Below is a small trained network, with its code and all its weights. Each question gives an input and a target symbol and asks what happens when units are switched off, that is, made to give their printed mean instead of their output.

import numpy as np


def w(rows, s, z=0):
    codes = np.array(rows[::2]) - 128.0
    scale = np.full(codes.shape[1], s)
    scale[-1] = z or s
    return codes * scale


def f(y):
    return y / 2 * (1 + np.tanh(0.7978845608 * (y + 0.044715 * y**3)))


def softmax(a):
    e = np.exp(a - a.max(-1, keepdims=True))
    return e / e.sum(-1, keepdims=True)


def log_softmax(a):
    a = a - a.max(-1, keepdims=True)
    return a - np.log(np.exp(a).sum(-1, keepdims=True))


def net(x, mask):
    ids = ['αβγδεζηθλπστψω'.index(c) for c in x.split()]
    T = len(ids)
    res = E[ids] + P[:T]
    u = 0
    for l in range(2):
        q, k, v = (res @ M[l].T for M in (Q, K, V))
        z = softmax(np.where(np.tri(T) > 0, q @ k.T / 2**0.5, -1e9)) @ v
        res = res + np.where(mask[u], z, O[l][:, -1]) @ O[l][:, :-1]
        u += 1
        y = f(res @ A[l][:, :-1].T + A[l][:, -1])
        res = res + np.where(mask[u : u + 8], y, B[l][:, -1]) @ B[l][:, :-1]
        u += 8
    return log_softmax(res[-1] @ U[:, :-1].T + U[:, -1])


Q, K, V, O, A, B = {}, {}, {}, {}, {}, {}
E = w([
[160,142,177,86],'α',
[84,162,172,18],'β',
[94,126,162,191],'γ',
[156,183,31,9],'δ',
[118,113,49,187],'ε',
[143,190,146,143],'ζ',
[229,217,86,72],'η',
[238,250,140,158],'θ',
[153,22,107,39],'λ',
[187,131,162,66],'π',
[151,103,219,82],'σ',
[167,115,143,133],'τ',
[149,135,181,83],'ψ',
[82,173,173,124],'ω',
],0.021)
P = w([
[254,238,140,183],'0',
[240,228,121,175],'1',
[216,207,116,165],'2',
[196,146,137,136],'3',
[178,133,136,125],'4',
[160,131,124,118],'5',
[138,159,99,134],'6',
[134,108,112,113],'7',
[126,100,106,99],'8',
[103,110,96,103],'9',
[104,102,89,101],'10',
[82,90,95,92],'11',
[76,116,77,103],'12',
[93,142,91,116],'13',
],0.0055)
Q[0] = w([
[72,183,254,100],'L0H0',
[180,139,192,58],'L0H0',
],0.0075)
K[0] = w([
[109,198,229,22],'L0H0',
[154,40,105,2],'L0H0',
],0.009)
V[0] = w([
[62,182,253,52],'L0H0',
[80,107,196,96],'L0H0',
],0.0066)
O[0] = w([
[149,254,115,41,251],'L0H0',
[88,32,137,207,119],'L0H0',
],0.0073,0.0023)
A[0] = w([
[181,100,101,157,37],'L0N0',
[103,95,13,247,70],'L0N1',
[214,69,163,108,252],'L0N2',
[77,31,17,125,194],'L0N3',
[211,116,192,140,100],'L0N4',
[225,141,65,57,117],'L0N5',
[43,166,254,225,251],'L0N6',
[138,129,125,146,197],'L0N7',
],0.0086,0.0038)
B[0] = w([
[164,7,216,139,132],'L0N0',
[141,89,190,54,186],'L0N1',
[167,227,64,110,219],'L0N2',
[18,100,139,18,207],'L0N3',
[172,138,70,27,170],'L0N4',
[53,219,138,22,255],'L0N5',
[253,55,96,171,194],'L0N6',
[138,160,70,197,149],'L0N7',
],0.0072,0.0069)
Q[1] = w([
[3,55,137,105],'L1H0',
[216,194,123,93],'L1H0',
],0.012)
K[1] = w([
[247,163,202,126],'L1H0',
[36,109,106,114],'L1H0',
],0.016)
V[1] = w([
[147,89,127,67],'L1H0',
[118,105,254,159],'L1H0',
],0.0065)
O[1] = w([
[158,47,119,6,254],'L1H0',
[254,71,225,93,12],'L1H0',
],0.006,0.0077)
A[1] = w([
[86,76,82,155,90],'L1N0',
[74,171,180,48,129],'L1N1',
[119,131,150,65,95],'L1N2',
[165,166,120,195,246],'L1N3',
[69,181,151,92,105],'L1N4',
[180,129,219,97,253],'L1N5',
[8,106,152,156,130],'L1N6',
[147,236,205,99,223],'L1N7',
],0.011,0.0056)
B[1] = w([
[140,144,91,113,144],'L1N0',
[150,149,90,186,251],'L1N1',
[114,146,124,205,198],'L1N2',
[2,79,114,75,144],'L1N3',
[155,150,175,162,205],'L1N4',
[87,77,129,154,179],'L1N5',
[216,121,199,117,157],'L1N6',
[142,66,177,117,251],'L1N7',
],0.0082,0.021)
U = w([
[178,143,109,149,117],'α',
[131,157,144,191,100],'β',
[124,103,58,249,133],'γ',
[118,194,90,158,27],'δ',
[84,108,143,87,131],'ε',
[74,164,142,63,147],'ζ',
[225,164,69,149,2],'η',
[143,182,163,43,48],'θ',
[98,171,46,148,166],'λ',
[166,175,126,86,68],'π',
[216,88,103,121,155],'σ',
[159,137,26,72,163],'τ',
[144,147,125,190,230],'ψ',
[54,149,149,97,184],'ω',
],0.013,0.0093)

Each question gives the input, a string of symbols that net reads in full, and the target symbol t.
The units are the heads (2 rows each of Q, K, V and O) and the neurons (one row each of A and B). Each row of codes is followed by its name. A weight is (code - 128) times the scale printed after its matrix; where a second scale follows, it is the last column's (O, A, B and U).
mask holds one flag per unit, layer by layer, with each layer's heads first. A switched-off unit (its flag False) gives its mean, the last column of its rows in O or B, instead of its output. The means were averaged over made-up inputs and are rounded, as every weight is.
A unit's drop is (log p(t) with every unit on - log p(t) with that unit switched off) / (log p(t) with every unit on - log p(t) with every unit switched off).
The circuit of an input: a set's keep is (log p(t) with only the set's units on - log p(t) with every unit switched off) / (log p(t) with every unit on - log p(t) with every unit switched off). Starting from the 12 units with the biggest drops (on a tie, the unit counted first), units are removed one at a time, each time the one whose removal leaves the highest keep (on an exact tie, the one counted first), for as long as the keep stays at least 0.8.
units of the circuit, in order: the units of the circuit, biggest drop first
unit that matters most: the unit with the biggest drop
top k neurons in layer l: the k neurons of layer l with the biggest drops, biggest first
input ε α ε ω τ α ω η π δ ζ, target λ: units of the circuit, in order -> [L1H0; L0N5]
input δ θ ψ θ η λ π ζ, target τ: unit that matters most -> L0N3
input ω η β β η γ η τ λ σ π, target τ: units of the circuit, in order -> [L0N3; L1H0; L0N2]
input ω θ λ σ ζ η λ γ θ θ, target τ: top 2 neurons in layer 0 -> [L0N4; L0N3]
input ω θ σ λ λ α ω π δ ω η, target λ: units of the circuit, in order -> [L1H0; L0N5; L1N1]
input γ σ ω ε λ π η α γ ψ θ θ ε, target σ: units of the circuit, in order -> [L0H0; L0N1]
input ε δ γ η ζ, target λ: units of the circuit, in order -> [L0N5; L1H0]
input ζ ζ ω θ γ δ π λ σ ε γ τ, target τ: units of the circuit, in order -> [L1N7; L1N4; L0N5; L1N2]
input σ λ α σ, target τ: units of the circuit, in order -> [L0N2; L1H0; L0N4; L1N6]
input ζ ε λ α γ ε β, target ψ: units of the circuit, in order -> [L1N1; L1N2; L1N4]
input ζ θ ζ γ π ω γ ζ ψ δ λ, target λ: top 2 neurons in layer 1 -> [L1N7; L1N1]
input ψ α ψ σ β ζ α, target ψ: top 2 neurons in layer 1 -> [L1N1; L1N2]
input ω γ θ, target θ: top 2 neurons in layer 1 -> [L1N7; L1N3]
input ω ω ε σ ψ π ψ λ ω γ, target τ: unit that matters most -> L0N6
input θ γ ψ ε σ δ η ω τ, target τ: top 2 neurons in layer 1 -> [L1N2; L1N1]
input ω θ δ γ, target λ: top 3 neurons in layer 1 -> [L1N7; L1N3; L1N1]
input δ η ω γ β, target β: top 3 neurons in layer 1 -> [L1N1; L1N4; L1N2]
input ζ β ψ ε ε ω, target σ: top 3 neurons in layer 0 -> [L0N1; L0N3; L0N6]
input ε λ ζ α, target τ: top 2 neurons in layer 0 -> [L0N1; L0N5]
input ω ω δ τ, target λ: unit that matters most -> L1H0
input λ σ ω σ, target τ: top 3 neurons in layer 0 -> [L0N2; L0N4; L0N5]
